Below are the code and all the weights of a small trained network. Each question names an input and a class and asks about switching units off, where a switched-off unit gives its printed mean instead of its output.

import numpy as np


def w(rows, s, z=0):
    codes = np.array(rows[::2]) - 128.0
    scale = np.full(codes.shape[1], s)
    scale[-1] = z or s
    return codes * scale


def norm(h):
    return h / np.sqrt((h * h).mean(-1, keepdims=True) + 1e-5)


def f(y):
    return np.maximum(y, 0)


def log_softmax(a):
    a = a - a.max(-1, keepdims=True)
    return a - np.log(np.exp(a).sum(-1, keepdims=True))


def net(x, mask):
    res = np.array(x, float).reshape(1, 4) / 4 @ E
    u = 0
    for l in range(3):
        y = f(norm(res) @ A[l][:, :-1].T + A[l][:, -1])
        res = res + np.where(mask[u : u + 6], y, B[l][:, -1]) @ B[l][:, :-1]
        u += 6
    return log_softmax(norm(res)[-1] @ U[:, :-1].T + U[:, -1])


A, B = {}, {}
E = w([
[122,128,127,134,54,162,83,115],'x0',
[115,163,199,130,112,166,199,128],'x1',
[108,188,95,142,192,217,107,44],'x2',
[180,31,18,254,106,182,238,55],'x3',
],0.0038)
A[0] = w([
[145,170,212,121,92,184,210,140,22],'0.n1',
[135,141,122,140,4,189,66,140,32],'0.n2',
[157,107,35,116,151,86,40,144,25],'0.n3',
[136,139,111,130,243,73,185,160,6],'0.n4',
[149,182,108,136,172,177,94,115,79],'0.n5',
[153,127,139,138,69,54,153,144,2],'0.n6',
],0.011,0.0044)
B[0] = w([
[31,104,54,229,167,8,96,118,248],'0.n1',
[211,96,206,28,161,91,177,27,231],'0.n2',
[21,122,89,233,159,25,126,124,252],'0.n3',
[219,87,200,17,114,105,155,10,229],'0.n4',
[105,132,120,98,145,221,123,154,249],'0.n5',
[83,77,97,69,154,215,122,182,211],'0.n6',
],0.011,0.004)
A[1] = w([
[167,177,141,165,77,130,160,153,53],'1.n1',
[154,49,136,100,75,75,140,249,6],'1.n2',
[127,165,180,78,135,72,60,188,110],'1.n3',
[110,128,68,149,136,151,133,196,40],'1.n4',
[203,176,96,142,90,111,123,153,82],'1.n5',
[184,74,66,155,95,127,201,142,79],'1.n6',
],0.012,0.0014)
B[1] = w([
[159,99,98,139,104,108,117,168,129],'1.n1',
[37,125,103,58,254,223,128,141,220],'1.n2',
[218,155,144,217,33,128,161,155,246],'1.n3',
[192,123,177,117,141,121,121,105,190],'1.n4',
[170,86,143,147,140,155,144,82,128],'1.n5',
[161,222,202,147,58,100,80,207,255],'1.n6',
],0.0075,0.0052)
A[2] = w([
[144,110,14,139,149,123,161,128,25],'2.n1',
[99,104,59,79,155,248,85,148,69],'2.n2',
[187,174,96,147,52,164,85,185,59],'2.n3',
[140,181,152,145,102,143,114,139,108],'2.n4',
[126,196,57,136,120,222,80,81,63],'2.n5',
[67,107,66,151,131,97,136,123,4],'2.n6',
],0.011,0.0018)
B[2] = w([
[126,132,182,109,95,41,108,169,165],'2.n1',
[121,105,64,51,134,255,125,164,255],'2.n2',
[186,213,122,145,69,196,122,124,229],'2.n3',
[161,113,71,169,103,172,111,110,210],'2.n4',
[69,54,142,52,172,74,142,230,219],'2.n5',
[96,175,98,214,93,139,112,101,244],'2.n6',
],0.0074,0.0049)
U = w([
[12,134,77,253,153,24,95,130,153],'0',
[71,95,90,21,193,250,118,214,190],'1',
[240,226,144,184,31,179,111,181,145],'2',
[214,82,205,8,145,86,173,17,2],'3',
],0.0069,0.00078)

Each question gives the input, the list of numbers given to net, and the class t.
The units are the neurons (one row each of A and B). Each row of codes is followed by its name. A weight is (code - 128) times the scale printed after its matrix; where a second scale follows, it is the last column's (A, B and U).
mask holds one flag per neuron, layer by layer. A switched-off neuron (its flag False) gives its mean, the last column of its row in B, instead of its output. The means were averaged over made-up inputs and are rounded, as every weight is.
A unit's drop is (log p(t) with every unit on - log p(t) with that unit switched off) / (log p(t) with every unit on - log p(t) with every unit switched off).
The circuit of an input: a set's keep is (log p(t) with only the set's units on - log p(t) with every unit switched off) / (log p(t) with every unit on - log p(t) with every unit switched off). Starting from the 12 units with the biggest drops (on a tie, the unit counted first), units are removed one at a time, each time the one whose removal leaves the highest keep (on an exact tie, the one counted first), for as long as the keep stays at least 0.8.
circuit, biggest first: the units of the circuit, biggest drop first
k most important neurons: the k neurons with the biggest drops, biggest first
k most important neurons of layer l: the k neurons of layer l with the biggest drops, biggest first
drop when u is switched off: that unit's drop, to one decimal
input [-5,1,1,-5], class 2: circuit, biggest first => (1.n3)
input [5,-8,8,-3], class 0: 2 most important neurons => (0.n3 0.n6)
input [7,-2,0,-6], class 3: 2 most important neurons => (0.n2 1.n6)
input [-4,6,-8,1], class 1: 3 most important neurons => (0.n6 1.n2 0.n3)
input [-5,-8,8,-1], class 0: 2 most important neurons of layer 0 => (0.n3 0.n6)
input [-4,-2,3,4], class 2: 3 most important neurons => (1.n6 1.n2 0.n2)
input [-7,6,6,-6], class 3: 4 most important neurons => (0.n4 0.n3 1.n6 2.n6)
input [6,-7,3,8], class 2: 4 most important neurons => (1.n6 0.n1 1.n2 2.n3)
input [-4,6,7,8], class 2: 4 most important neurons => (1.n6 0.n3 1.n2 0.n6)
input [-3,4,-8,5], class 1: 2 most important neurons => (1.n2 0.n6)
input [-8,1,2,7], class 3: 3 most important neurons => (0.n4 1.n3 2.n6)
input [-2,-2,0,4], class 2: 2 most important neurons => (1.n6 0.n1)
input [-1,-5,5,-3], class 0: 2 most important neurons of layer 0 => (0.n3 0.n6)
input [8,-3,-4,2], class 3: circuit, biggest first => (0.n2)
input [6,7,-4,0], class 0: 2 most important neurons of layer 0 => (0.n1 0.n4)
input [-4,5,4,3], class 0: 2 most important neurons of layer 0 => (0.n1 0.n2)
input [3,8,-1,7], class 0: 2 most important neurons => (0.n1 1.n3)
input [8,7,3,-6], class 3: 2 most important neurons => (0.n2 0.n3)
input [-8,6,1,1], class 3: 2 most important neurons of layer 0 => (0.n4 0.n3)
input [-4,5,-2,6], class 2: circuit, biggest first => (1.n6)
input [-8,-1,6,2], class 3: 2 most important neurons of layer 0 => (0.n4 0.n6)
input [8,-6,-6,-6], class 3: 2 most important neurons of layer 0 => (0.n2 0.n1)
input [-3,-1,-8,1], class 1: drop when 0.n1 is switched off => 0.0
input [-3,2,-3,-8], class 2: drop when 1.n3 is switched off => 2.3
